Below is a small trained network, with its code and all its weights. Each question gives an input and a class and asks what happens when units are switched off, that is, made to give their printed mean instead of their output.

import numpy as np


def w(rows, s, z=0):
    codes = np.array(rows[::2]) - 128.0
    scale = np.full(codes.shape[1], s)
    scale[-1] = z or s
    return codes * scale


def f(y):
    return y / 2 * (1 + np.tanh(0.7978845608 * (y + 0.044715 * y**3)))


def log_softmax(a):
    a = a - a.max(-1, keepdims=True)
    return a - np.log(np.exp(a).sum(-1, keepdims=True))


def net(x, mask):
    res = np.array(x, float).reshape(1, 5) / 4 @ E
    y = f(res @ A[0][:, :-1].T + A[0][:, -1])
    res = res + np.where(mask, y, B[0][:, -1]) @ B[0][:, :-1]
    return log_softmax(res[-1] @ U[:, :-1].T + U[:, -1])


A, B = {}, {}
E = w([
[88,2,126,27,183,128,124,103,243,133,152,114],'x0',
[99,131,141,96,160,108,108,146,97,137,141,103],'x1',
[162,167,43,150,214,177,236,94,106,147,186,86],'x2',
[174,100,132,162,50,162,129,99,151,145,156,89],'x3',
[72,135,159,122,166,196,112,88,98,28,12,73],'x4',
],0.012)
A[0] = w([
[144,110,9,90,195,93,174,142,215,244,215,150,176],'N1',
[29,81,147,96,147,173,170,90,209,90,123,64,126],'N2',
[100,127,199,150,70,87,19,148,120,108,70,189,253],'N3',
[136,224,137,180,54,47,170,200,52,238,197,182,207],'N4',
[112,160,29,110,175,185,255,88,92,127,194,55,217],'N5',
[71,231,245,223,59,141,112,127,42,53,58,109,181],'N6',
[112,71,185,106,83,59,86,148,182,162,125,220,207],'N7',
[143,159,65,109,109,140,163,58,51,115,89,67,105],'N8',
],0.0068,0.0048)
B[0] = w([
[124,67,38,107,79,64,89,107,112,212,173,130,231],'N1',
[48,117,130,129,44,134,122,86,102,121,77,215,196],'N2',
[170,74,146,140,28,80,105,161,74,70,188,115,237],'N3',
[25,142,207,136,88,202,127,127,121,178,43,254,245],'N4',
[150,142,90,150,178,183,182,113,47,226,70,141,245],'N5',
[184,90,60,195,138,108,57,185,40,162,99,90,254],'N6',
[134,105,224,117,109,116,166,157,218,137,196,56,213],'N7',
[135,145,141,171,189,110,200,132,136,139,106,94,175],'N8',
],0.0093,0.017)
U = w([
[59,115,220,131,22,142,54,129,131,74,64,143,249],'0',
[189,94,2,146,81,35,55,140,73,146,144,87,176],'1',
[71,164,136,112,109,168,159,37,86,149,50,160,68],'2',
[196,199,110,197,229,153,139,155,105,101,73,39,4],'3',
[138,145,197,68,93,36,151,105,219,132,201,53,120],'4',
],0.0079,0.002)

Each question gives the input, the list of numbers given to net, and the class t.
The units are the neurons (one row each of A and B). Each row of codes is followed by its name. A weight is (code - 128) times the scale printed after its matrix; where a second scale follows, it is the last column's (A, B and U).
mask holds one flag per neuron, in row order. A switched-off neuron (its flag False) gives its mean, the last column of its row in B, instead of its output. The means were averaged over made-up inputs and are rounded, as every weight is.
A unit's drop is (log p(t) with every unit on - log p(t) with that unit switched off) / (log p(t) with every unit on - log p(t) with every unit switched off).
The circuit of an input: a set's keep is (log p(t) with only the set's units on - log p(t) with every unit switched off) / (log p(t) with every unit on - log p(t) with every unit switched off). Starting from all 8 units, units are removed one at a time, each time the one whose removal leaves the highest keep (on an exact tie, the one counted first), for as long as the keep stays at least 0.8.
units of the circuit, in order: the units of the circuit, biggest drop first
most important unit: the unit with the biggest drop
k most important neurons: the k neurons with the biggest drops, biggest first
drop of u: that unit's drop, to one decimal
input [0,7,5,2,-7], class 2: 4 most important neurons	(N4 N6 N3 N5)
input [-8,-3,2,-3,6], class 3: 2 most important neurons	(N1 N8)
input [-3,8,5,4,-6], class 2: units of the circuit, in order	(N4)
input [3,-2,-2,4,-4], class 4: units of the circuit, in order	(N6 N7)
input [6,-7,-2,6,0], class 4: units of the circuit, in order	(N4 N6)
input [-4,-7,-1,5,-1], class 0: 3 most important neurons	(N4 N1 N5)
input [0,2,6,-4,7], class 3: 3 most important neurons	(N4 N8 N1)
input [-2,-6,3,4,1], class 3: units of the circuit, in order	(N2 N1)
input [-7,7,1,-8,7], class 3: 3 most important neurons	(N1 N8 N2)
input [7,0,-4,7,0], class 4: 3 most important neurons	(N4 N7 N6)
input [-4,6,1,5,-4], class 2: 2 most important neurons	(N3 N4)
input [0,-3,-2,7,8], class 1: 3 most important neurons	(N4 N6 N7)
input [0,8,6,1,3], class 3: 3 most important neurons	(N4 N8 N1)
input [-7,-7,-3,0,-2], class 0: units of the circuit, in order	(N4)
input [-8,4,-3,-2,-1], class 0: 2 most important neurons	(N4 N1)
input [3,6,-8,-6,-2], class 4: 2 most important neurons	(N7 N4)
input [-2,5,-1,2,0], class 0: 2 most important neurons	(N1 N5)
input [5,3,-1,-3,-7], class 4: 2 most important neurons	(N7 N6)
input [-6,6,-3,-7,-3], class 0: drop of N4	1.4
input [6,8,-6,-7,-4], class 4: drop of N5	0.0
input [-7,2,8,-4,-6], class 2: drop of N4	0.1
input [-3,6,-8,8,6], class 1: most important unit	N6
